Below are the code and all the weights of a small trained network. Each question names an input and a target symbol and asks about switching units off, where a switched-off unit gives its printed mean instead of its output.

import numpy as np


def w(rows, s, z=0):
    codes = np.array(rows[::2]) - 128.0
    scale = np.full(codes.shape[1], s)
    scale[-1] = z or s
    return codes * scale


def norm(h):
    return h / np.sqrt((h * h).mean(-1, keepdims=True) + 1e-5)


def f(y):
    return np.maximum(y, 0)


def softmax(a):
    e = np.exp(a - a.max(-1, keepdims=True))
    return e / e.sum(-1, keepdims=True)


def log_softmax(a):
    a = a - a.max(-1, keepdims=True)
    return a - np.log(np.exp(a).sum(-1, keepdims=True))


def net(x, mask):
    ids = ['αβγδεζηθλμξπστφ'.index(c) for c in x.split()]
    T = len(ids)
    res = E[ids] + P[:T]
    r = norm(res)
    for j in range(3):
        rows = slice(2 * j, 2 * j + 2)
        q, k, v = (r @ M[0][rows].T for M in (Q, K, V))
        z = softmax(np.where(np.tri(T) > 0, q @ k.T / 2**0.5, -1e9)) @ v
        o = O[0][rows]
        res = res + np.where(mask[j], z, o[:, -1]) @ o[:, :-1]
    y = f(norm(res) @ A[0][:, :-1].T + A[0][:, -1])
    res = res + np.where(mask[3:15], y, B[0][:, -1]) @ B[0][:, :-1]
    return log_softmax(norm(res)[-1] @ U[:, :-1].T + U[:, -1])


Q, K, V, O, A, B = {}, {}, {}, {}, {}, {}
E = w([
[154,199,47,139,142],'α',
[144,187,138,166,61],'β',
[148,199,135,68,164],'γ',
[125,114,182,111,123],'δ',
[35,165,210,201,145],'ε',
[135,149,178,93,98],'ζ',
[183,181,112,103,123],'η',
[121,141,42,176,206],'θ',
[169,116,93,169,126],'λ',
[178,111,139,93,217],'μ',
[81,255,127,143,102],'ξ',
[61,179,103,141,214],'π',
[100,88,146,186,228],'σ',
[184,94,229,141,117],'τ',
[80,154,86,244,100],'φ',
],0.0088)
P = w([
[112,38,65,64,30],'0',
[208,192,123,168,178],'1',
[215,197,154,168,189],'2',
[254,226,194,196,226],'3',
[127,190,110,131,198],'4',
[134,167,122,141,200],'5',
],0.0035)
Q[0] = w([
[156,163,157,151,153],'H0',
[140,121,110,143,122],'H0',
[115,144,208,143,186],'H1',
[251,100,83,182,92],'H1',
[108,102,100,104,95],'H2',
[141,147,133,146,138],'H2',
],0.016)
K[0] = w([
[82,71,85,96,80],'H0',
[123,123,105,141,125],'H0',
[97,131,218,106,189],'H1',
[180,11,89,129,43],'H1',
[161,153,153,159,166],'H2',
[105,89,102,117,96],'H2',
],0.012)
V[0] = w([
[104,43,213,118,187],'H0',
[211,67,44,213,157],'H0',
[115,90,49,171,119],'H1',
[56,174,129,105,171],'H1',
[29,119,173,216,98],'H2',
[247,138,187,179,52],'H2',
],0.012)
O[0] = w([
[178,1,141,159,152,1],'H0',
[30,77,123,58,205,217],'H0',
[117,192,202,96,189,102],'H1',
[221,160,131,211,126,170],'H1',
[38,114,128,232,75,115],'H2',
[81,95,207,29,52,95],'H2',
],0.0072,0.0047)
A[0] = w([
[84,85,185,132,178,110],'N0',
[149,152,192,178,92,160],'N1',
[222,115,145,37,147,135],'N2',
[73,149,44,128,149,95],'N3',
[153,150,50,131,74,102],'N4',
[84,46,195,174,199,57],'N5',
[137,70,195,133,114,3],'N6',
[151,171,208,162,179,139],'N7',
[218,49,133,123,55,32],'N8',
[146,176,254,48,104,169],'N9',
[47,119,102,123,133,131],'N10',
[132,151,75,91,102,179],'N11',
],0.0084,0.0026)
B[0] = w([
[116,74,147,118,118,187],'N0',
[123,66,97,91,116,215],'N1',
[186,106,176,186,140,247],'N2',
[152,118,58,58,95,239],'N3',
[132,117,113,42,130,197],'N4',
[90,124,194,222,167,188],'N5',
[141,78,78,141,103,137],'N6',
[117,89,68,116,93,220],'N7',
[90,130,42,40,128,176],'N8',
[130,135,252,235,138,252],'N9',
[153,91,78,84,116,222],'N10',
[129,145,145,68,133,206],'N11',
],0.014,0.0037)
U = w([
[132,208,142,80,172,107],'α',
[83,154,199,134,67,140],'β',
[220,156,136,118,128,65],'γ',
[164,40,101,107,88,3],'δ',
[117,106,124,230,66,184],'ε',
[191,89,154,87,48,35],'ζ',
[156,158,200,121,138,234],'η',
[107,128,79,99,234,110],'θ',
[72,95,188,71,173,97],'λ',
[194,71,144,122,198,211],'μ',
[142,215,106,143,50,152],'ξ',
[170,171,70,204,171,67],'π',
[103,75,133,192,198,116],'σ',
[114,29,183,119,89,98],'τ',
[10,133,94,133,105,214],'φ',
],0.012,0.0027)

Each question gives the input, a string of symbols that net reads in full, and the target symbol t.
The units are the heads (2 rows each of Q, K, V and O) and the neurons (one row each of A and B). Each row of codes is followed by its name. A weight is (code - 128) times the scale printed after its matrix; where a second scale follows, it is the last column's (O, A, B and U).
mask holds one flag per unit, heads first, then neurons. A switched-off unit (its flag False) gives its mean, the last column of its rows in O or B, instead of its output. The means were averaged over made-up inputs and are rounded, as every weight is.
A unit's drop is (log p(t) with every unit on - log p(t) with that unit switched off) / (log p(t) with every unit on - log p(t) with every unit switched off).
The circuit of an input: a set's keep is (log p(t) with only the set's units on - log p(t) with every unit switched off) / (log p(t) with every unit on - log p(t) with every unit switched off). Starting from the 12 units with the biggest drops (on a tie, the unit counted first), units are removed one at a time, each time the one whose removal leaves the highest keep (on an exact tie, the one counted first), for as long as the keep stays at least 0.8.
units of the circuit, in order: the units of the circuit, biggest drop first
heads that matter: for each layer, one digit per head in row order, 1 if its drop is at least 0.15 and else 0, layers parted by /
drop when u is switched off: that unit's drop, to one decimal
input ε θ θ γ, target ε: units of the circuit, in order => H2
input θ ξ μ μ, target θ: units of the circuit, in order => H0, H2
input σ ζ β, target σ: heads that matter => 100
input σ ξ δ λ ε λ, target σ: heads that matter => 100
input η ξ α θ, target η: heads that matter => 001
input λ σ φ α, target λ: units of the circuit, in order => H0, H2
input φ φ π, target φ: heads that matter => 101
input ε α σ, target ε: heads that matter => 001
input β φ π β, target β: heads that matter => 001
input ξ θ ε θ, target ξ: heads that matter => 100
input β δ α π η, target β: units of the circuit, in order => H2, N9
input φ π δ, target φ: heads that matter => 001
input ξ β α τ, target ξ: heads that matter => 100
input δ θ π φ δ, target δ: heads that matter => 100
input ξ ξ λ, target ξ: units of the circuit, in order => H0
input μ β δ τ μ α, target μ: units of the circuit, in order => H2, N2
input μ τ γ ε, target μ: heads that matter => 111
input π η μ ε, target π: heads that matter => 001
input ε ξ μ θ, target ε: heads that matter => 101
input ε σ φ ε, target ε: heads that matter => 001
input τ σ ξ φ, target τ: units of the circuit, in order => H2
input σ π θ, target σ: units of the circuit, in order => H0, N5
input α φ μ φ, target α: units of the circuit, in order => H0, H2
input β δ λ, target β: units of the circuit, in order => H2, H0
input φ φ τ, target φ: units of the circuit, in order => H2, H0
input σ σ φ, target σ: drop when N10 is switched off => 0.0
input ε λ β, target ε: drop when N11 is switched off => 0.1
